Below is a small trained network, with its code and all its weights. Each question gives an input and a target symbol and asks what happens when units are switched off, that is, made to give their printed mean instead of their output.

import numpy as np


def w(rows, s, z=0):
    codes = np.array(rows[::2]) - 128.0
    scale = np.full(codes.shape[1], s)
    scale[-1] = z or s
    return codes * scale


def f(y):
    return np.maximum(y, 0)


def softmax(a):
    e = np.exp(a - a.max(-1, keepdims=True))
    return e / e.sum(-1, keepdims=True)


def log_softmax(a):
    a = a - a.max(-1, keepdims=True)
    return a - np.log(np.exp(a).sum(-1, keepdims=True))


def net(x, mask):
    ids = ['Φβελξπτω'.index(c) for c in x.split()]
    T = len(ids)
    res = E[ids] + P[:T]
    u = 0
    for l in range(2):
        q, k, v = (res @ M[l].T for M in (Q, K, V))
        z = softmax(np.where(np.tri(T) > 0, q @ k.T / 4**0.5, -1e9)) @ v
        res = res + np.where(mask[u], z, O[l][:, -1]) @ O[l][:, :-1]
        u += 1
        y = f(res @ A[l][:, :-1].T + A[l][:, -1])
        res = res + np.where(mask[u : u + 4], y, B[l][:, -1]) @ B[l][:, :-1]
        u += 4
    return log_softmax(res[-1] @ U[:, :-1].T + U[:, -1])


Q, K, V, O, A, B = {}, {}, {}, {}, {}, {}
E = w([
[52,95,125,73,158,80,77,76],'Φ',
[25,116,120,46,150,71,120,109],'β',
[112,138,214,173,217,146,79,167],'ε',
[20,97,46,229,189,49,233,156],'λ',
[114,108,59,179,152,164,91,175],'ξ',
[133,118,70,113,150,171,181,234],'π',
[92,187,118,86,131,140,131,180],'τ',
[148,61,94,2,222,130,135,79],'ω',
],0.012)
P = w([
[143,70,144,156,157,7,100,186],'0',
[56,66,174,142,104,117,141,144],'1',
[141,91,114,139,190,36,91,179],'2',
[55,86,156,133,114,145,138,130],'3',
[152,115,94,124,203,61,92,165],'4',
[67,106,134,128,128,166,141,115],'5',
[161,137,76,111,212,85,91,151],'6',
[78,125,116,121,142,190,138,102],'7',
[172,160,52,101,220,108,88,140],'8',
[93,147,100,110,154,213,140,94],'9',
[191,183,37,88,229,135,87,133],'10',
[96,164,81,105,160,233,137,81],'11',
],0.014)
Q[0] = w([
[110,87,81,94,213,134,89,191],'0.h0',
[109,123,142,139,87,205,170,104],'0.h0',
[177,111,150,160,57,173,141,203],'0.h0',
[5,101,136,103,172,158,97,134],'0.h0',
],0.02)
K[0] = w([
[145,248,96,110,95,191,115,176],'0.h0',
[115,75,121,25,101,104,181,16],'0.h0',
[112,88,113,97,84,12,143,145],'0.h0',
[175,173,87,72,145,211,118,97],'0.h0',
],0.014)
V[0] = w([
[135,128,139,19,126,116,123,54],'0.h0',
[58,165,44,159,79,85,114,110],'0.h0',
[86,245,223,141,124,79,80,106],'0.h0',
[138,191,128,83,98,107,255,215],'0.h0',
],0.0093)
O[0] = w([
[105,107,84,84,54,70,153,202,49],'0.h0',
[121,174,81,253,25,145,69,54,169],'0.h0',
[15,254,73,125,165,96,65,165,1],'0.h0',
[74,52,84,148,131,218,80,196,98],'0.h0',
],0.0093,0.0027)
A[0] = w([
[176,185,118,121,133,61,99,144,2],'0.n0',
[131,148,175,103,111,127,187,77,156],'0.n1',
[85,139,124,127,10,137,156,117,82],'0.n2',
[95,124,136,150,120,193,117,102,131],'0.n3',
],0.013,0.0067)
B[0] = w([
[84,7,134,162,110,86,160,80,194],'0.n0',
[141,141,118,193,166,181,72,145,234],'0.n1',
[163,118,159,84,170,100,158,28,183],'0.n2',
[74,111,181,136,93,141,168,135,253],'0.n3',
],0.013,0.0048)
Q[1] = w([
[65,254,131,90,164,156,193,65],'1.h0',
[99,99,74,143,114,93,91,196],'1.h0',
[150,210,195,102,114,102,165,152],'1.h0',
[110,136,78,153,179,209,204,101],'1.h0',
],0.01)
K[1] = w([
[61,140,2,125,209,171,233,67],'1.h0',
[103,190,189,102,103,50,78,216],'1.h0',
[51,74,158,136,163,81,173,38],'1.h0',
[159,216,19,41,17,254,200,107],'1.h0',
],0.0068)
V[1] = w([
[153,158,69,220,134,147,196,179],'1.h0',
[126,136,69,92,154,143,167,127],'1.h0',
[133,87,173,97,80,115,2,129],'1.h0',
[127,153,101,86,96,150,191,74],'1.h0',
],0.0066)
O[1] = w([
[79,151,226,184,213,87,231,146,107],'1.h0',
[117,150,230,71,76,93,102,131,103],'1.h0',
[242,191,2,170,35,236,157,115,131],'1.h0',
[65,76,182,208,92,64,16,66,4],'1.h0',
],0.0046,0.0038)
A[1] = w([
[17,30,164,107,104,249,178,134,1],'1.n0',
[254,15,93,186,162,77,78,91,167],'1.n1',
[196,9,220,155,48,78,199,51,55],'1.n2',
[241,111,32,36,182,1,123,202,74],'1.n3',
],0.0054,0.0083)
B[1] = w([
[193,201,175,135,95,41,77,168,213],'1.n0',
[110,177,111,108,55,109,199,144,255],'1.n1',
[159,74,64,117,179,166,2,92,178],'1.n2',
[101,144,230,213,143,142,45,115,184],'1.n3',
],0.01,0.0091)
U = w([
[254,249,116,138,122,58,161,80,165],'Φ',
[133,99,106,132,102,103,96,86,83],'β',
[127,193,38,123,217,150,41,173,182],'ε',
[125,101,180,125,221,43,160,101,58],'λ',
[89,97,167,220,130,231,135,59,75],'ξ',
[227,133,187,154,150,75,61,124,26],'π',
[53,175,194,128,3,110,157,161,153],'τ',
[120,11,132,44,121,207,203,150,254],'ω',
],0.0053,0.0048)

Each question gives the input, a string of symbols that net reads in full, and the target symbol t.
The units are the heads (4 rows each of Q, K, V and O) and the neurons (one row each of A and B). Each row of codes is followed by its name. A weight is (code - 128) times the scale printed after its matrix; where a second scale follows, it is the last column's (O, A, B and U).
mask holds one flag per unit, layer by layer, with each layer's heads first. A switched-off unit (its flag False) gives its mean, the last column of its rows in O or B, instead of its output. The means were averaged over made-up inputs and are rounded, as every weight is.
A unit's drop is (log p(t) with every unit on - log p(t) with that unit switched off) / (log p(t) with every unit on - log p(t) with every unit switched off).
The circuit of an input: a set's keep is (log p(t) with only the set's units on - log p(t) with every unit switched off) / (log p(t) with every unit on - log p(t) with every unit switched off). Starting from all 10 units, units are removed one at a time, each time the one whose removal leaves the highest keep (on an exact tie, the one counted first), for as long as the keep stays at least 0.8.
circuit, biggest first: the units of the circuit, biggest drop first
top k neurons: the k neurons with the biggest drops, biggest first
k most important neurons of layer l: the k neurons of layer l with the biggest drops, biggest first
input Φ Φ Φ ε ω, target λ: top 2 neurons	0.n0, 1.n3
input τ Φ ε λ, target λ: circuit, biggest first	0.h0, 1.h0
input Φ τ β Φ λ τ Φ π, target τ: top 4 neurons	1.n0, 0.n3, 0.n0, 0.n2
input τ Φ π π ξ ε, target π: circuit, biggest first	1.n0, 0.h0, 0.n3, 1.n2
input Φ π Φ Φ π ω ω, target ω: 2 most important neurons of layer 1	1.n1, 1.n0
input ε ω Φ Φ λ ε τ λ, target τ: top 4 neurons	0.n3, 1.n0, 1.n2, 0.n1
input Φ λ π ω τ ξ Φ ξ ω τ τ ε, target τ: circuit, biggest first	0.n3, 0.h0, 1.n0
input τ Φ Φ Φ, target Φ: top 2 neurons	0.n2, 0.n3
input λ β Φ ω Φ λ Φ, target β: circuit, biggest first	0.n0, 0.h0, 1.n2
input λ Φ ε τ β π λ τ ε λ β Φ, target λ: circuit, biggest first	1.h0, 0.h0, 0.n2
input τ ε λ Φ ξ β, target ξ: circuit, biggest first	0.h0, 0.n1
input τ π ε Φ, target π: circuit, biggest first	1.n0, 0.h0, 1.n2
input Φ π Φ τ ε Φ Φ, target λ: circuit, biggest first	0.h0, 0.n0
input ω ξ λ, target Φ: top 2 neurons	1.n1, 0.n3
input π ξ ω, target Φ: circuit, biggest first	0.h0, 1.n1
input ω τ β ε τ τ Φ Φ, target τ: top 4 neurons	0.n3, 1.n0, 1.n2, 0.n1
input Φ Φ τ, target ε: top 2 neurons	1.n1, 0.n3
input τ τ π τ Φ, target ε: 3 most important neurons of layer 0	0.n0, 0.n3, 0.n2
input Φ Φ Φ Φ ω ε ξ, target Φ: top 2 neurons	1.n1, 0.n3
input τ ξ λ ω Φ λ, target ω: most important neuron of layer 0	0.n1
input τ ξ ω β β π Φ λ, target π: 3 most important neurons of layer 1	1.n0, 1.n2, 1.n1
input ξ π β τ Φ Φ β τ λ ε ε π, target π: most important neuron of layer 0	0.n3
input Φ Φ ω, target π: 2 most important neurons of layer 1	1.n3, 1.n2
input Φ τ Φ ξ, target τ: top 3 neurons	0.n3, 1.n0, 1.n2
input Φ Φ ξ Φ ω ε, target ω: 2 most important neurons of layer 1	1.n0, 1.n3
input ξ ξ τ ξ λ, target Φ: 2 most important neurons of layer 1	1.n1, 1.n2
input Φ Φ ε ω ω, target λ: 2 most important neurons of layer 0	0.n0, 0.n1
input ω π Φ β ω ξ, target ω: most important neuron of layer 1	1.n0
